Here is a tiny trained network, its code and every weight. The questions are about switching its units off for an input and a class, where a switched-off unit gives its printed mean instead of its output.

import numpy as np


def w(rows, s, z=0):
    codes = np.array(rows[::2]) - 128.0
    scale = np.full(codes.shape[1], s)
    scale[-1] = z or s
    return codes * scale


def norm(h):
    return h / np.sqrt((h * h).mean(-1, keepdims=True) + 1e-5)


def f(y):
    return np.maximum(y, 0)


def log_softmax(a):
    a = a - a.max(-1, keepdims=True)
    return a - np.log(np.exp(a).sum(-1, keepdims=True))


def net(x, mask):
    res = np.array(x, float).reshape(1, 7) / 4 @ E
    u = 0
    for l in range(3):
        y = f(norm(res) @ A[l][:, :-1].T + A[l][:, -1])
        res = res + np.where(mask[u : u + 10], y, B[l][:, -1]) @ B[l][:, :-1]
        u += 10
    return log_softmax(norm(res)[-1] @ U[:, :-1].T + U[:, -1])


A, B = {}, {}
E = w([
[127,126,120],'x0',
[129,127,125],'x1',
[179,44,7],'x2',
[196,74,221],'x3',
[128,131,129],'x4',
[126,129,128],'x5',
[2,106,116],'x6',
],0.0063)
A[0] = w([
[187,2,104,67],'L0N1',
[43,9,158,65],'L0N2',
[154,210,204,206],'L0N3',
[108,171,171,8],'L0N4',
[101,24,201,83],'L0N5',
[57,140,219,121],'L0N6',
[126,47,35,146],'L0N7',
[87,57,154,55],'L0N8',
[127,171,168,253],'L0N9',
[194,103,195,87],'L0N10',
],0.0099,0.0031)
B[0] = w([
[126,123,233,233],'L0N1',
[138,209,76,197],'L0N2',
[72,213,88,237],'L0N3',
[202,38,109,152],'L0N4',
[201,254,54,195],'L0N5',
[102,69,120,219],'L0N6',
[192,195,108,253],'L0N7',
[156,224,97,157],'L0N8',
[92,141,163,214],'L0N9',
[122,86,162,203],'L0N10',
],0.0071,0.0053)
A[1] = w([
[164,178,91,183],'L1N1',
[139,18,172,114],'L1N2',
[150,112,225,216],'L1N3',
[177,255,116,79],'L1N4',
[118,215,205,41],'L1N5',
[167,206,186,222],'L1N6',
[114,237,238,3],'L1N7',
[199,37,109,93],'L1N8',
[93,221,93,25],'L1N9',
[186,85,94,205],'L1N10',
],0.009,0.002)
B[1] = w([
[153,139,85,208],'L1N1',
[139,139,185,140],'L1N2',
[190,175,179,181],'L1N3',
[162,98,9,254],'L1N4',
[128,24,100,202],'L1N5',
[171,2,133,237],'L1N6',
[145,66,73,222],'L1N7',
[87,153,186,158],'L1N8',
[11,95,164,211],'L1N9',
[119,152,186,173],'L1N10',
],0.008,0.0071)
A[2] = w([
[127,169,67,111],'L2N1',
[202,191,66,76],'L2N2',
[98,202,76,150],'L2N3',
[146,152,207,187],'L2N4',
[137,87,95,166],'L2N5',
[70,210,158,252],'L2N6',
[121,133,147,74],'L2N7',
[245,177,70,176],'L2N8',
[128,135,47,106],'L2N9',
[115,59,165,154],'L2N10',
],0.011,0.003)
B[2] = w([
[125,69,111,182],'L2N1',
[136,222,113,198],'L2N2',
[112,138,161,184],'L2N3',
[1,49,129,152],'L2N4',
[79,102,83,201],'L2N5',
[230,190,203,160],'L2N6',
[132,111,84,128],'L2N7',
[119,228,118,254],'L2N8',
[70,51,189,209],'L2N9',
[204,131,125,174],'L2N10',
],0.009,0.0077)
U = w([
[82,74,88,177],'0',
[175,189,81,238],'1',
[46,208,211,198],'2',
[64,133,94,2],'3',
[185,82,117,23],'4',
[174,139,253,45],'5',
],0.02,0.0023)

Each question gives the input, the list of numbers given to net, and the class t.
The units are the neurons (one row each of A and B). Each row of codes is followed by its name. A weight is (code - 128) times the scale printed after its matrix; where a second scale follows, it is the last column's (A, B and U).
mask holds one flag per neuron, layer by layer. A switched-off neuron (its flag False) gives its mean, the last column of its row in B, instead of its output. The means were averaged over made-up inputs and are rounded, as every weight is.
A unit's drop is (log p(t) with every unit on - log p(t) with that unit switched off) / (log p(t) with every unit on - log p(t) with every unit switched off).
The circuit of an input: a set's keep is (log p(t) with only the set's units on - log p(t) with every unit switched off) / (log p(t) with every unit on - log p(t) with every unit switched off). Starting from the 12 units with the biggest drops (on a tie, the unit counted first), units are removed one at a time, each time the one whose removal leaves the highest keep (on an exact tie, the one counted first), for as long as the keep stays at least 0.8.
circuit, biggest first: the units of the circuit, biggest drop first
most important unit: the unit with the biggest drop
top k neurons: the k neurons with the biggest drops, biggest first
drop when u is switched off: that unit's drop, to one decimal
input [0,7,3,8,2,-5,4], class 1: circuit, biggest first -> (L0N5)
input [-7,-8,-2,8,6,5,-3], class 4: top 3 neurons -> (L0N3, L0N5, L1N7)
input [-3,7,6,3,0,6,1], class 1: circuit, biggest first -> (L0N7, L2N8)
input [2,-5,-1,0,-1,-5,1], class 2: top 4 neurons -> (L0N6, L0N1, L0N7, L1N6)
input [1,0,3,2,-6,-7,-1], class 5: top 2 neurons -> (L0N1, L0N3)
input [3,2,1,6,2,-5,8], class 1: top 3 neurons -> (L0N5, L0N2, L0N8)
input [5,-8,8,0,3,-7,-1], class 1: top 2 neurons -> (L0N7, L0N6)
input [8,7,8,3,6,2,-2], class 5: top 4 neurons -> (L0N1, L0N5, L0N3, L1N4)
input [-7,0,2,8,6,-8,4], class 1: top 2 neurons -> (L0N5, L2N8)
input [2,-1,-2,-2,5,4,4], class 2: top 2 neurons -> (L1N4, L1N6)
input [1,-5,3,2,-7,-4,1], class 1: top 2 neurons -> (L0N7, L2N8)
input [7,1,0,-4,-8,4,5], class 2: top 2 neurons -> (L1N6, L1N7)
input [3,-1,-2,-8,-1,0,8], class 2: top 2 neurons -> (L1N4, L2N6)
input [5,4,8,5,-5,7,2], class 1: most important unit -> L0N7
input [7,-5,-4,0,6,-8,-7], class 0: top 2 neurons -> (L0N3, L0N1)
input [-8,8,3,1,-5,-7,7], class 1: top 3 neurons -> (L0N2, L0N7, L0N5)
input [-8,2,-3,-7,-1,-3,3], class 2: top 2 neurons -> (L1N4, L2N6)
input [-5,2,0,-3,7,5,-1], class 0: drop when L0N6 is switched off -> 0.1
input [-5,1,-7,4,-7,0,-5], class 4: drop when L0N3 is switched off -> 0.2
input [-2,-7,-8,-4,1,6,-8], class 0: drop when L1N10 is switched off -> 0.0
input [0,5,3,1,-5,8,3], class 1: circuit, biggest first -> (L0N7)
input [-2,-5,-1,-7,-5,3,3], class 2: drop when L1N6 is switched off -> 0.3
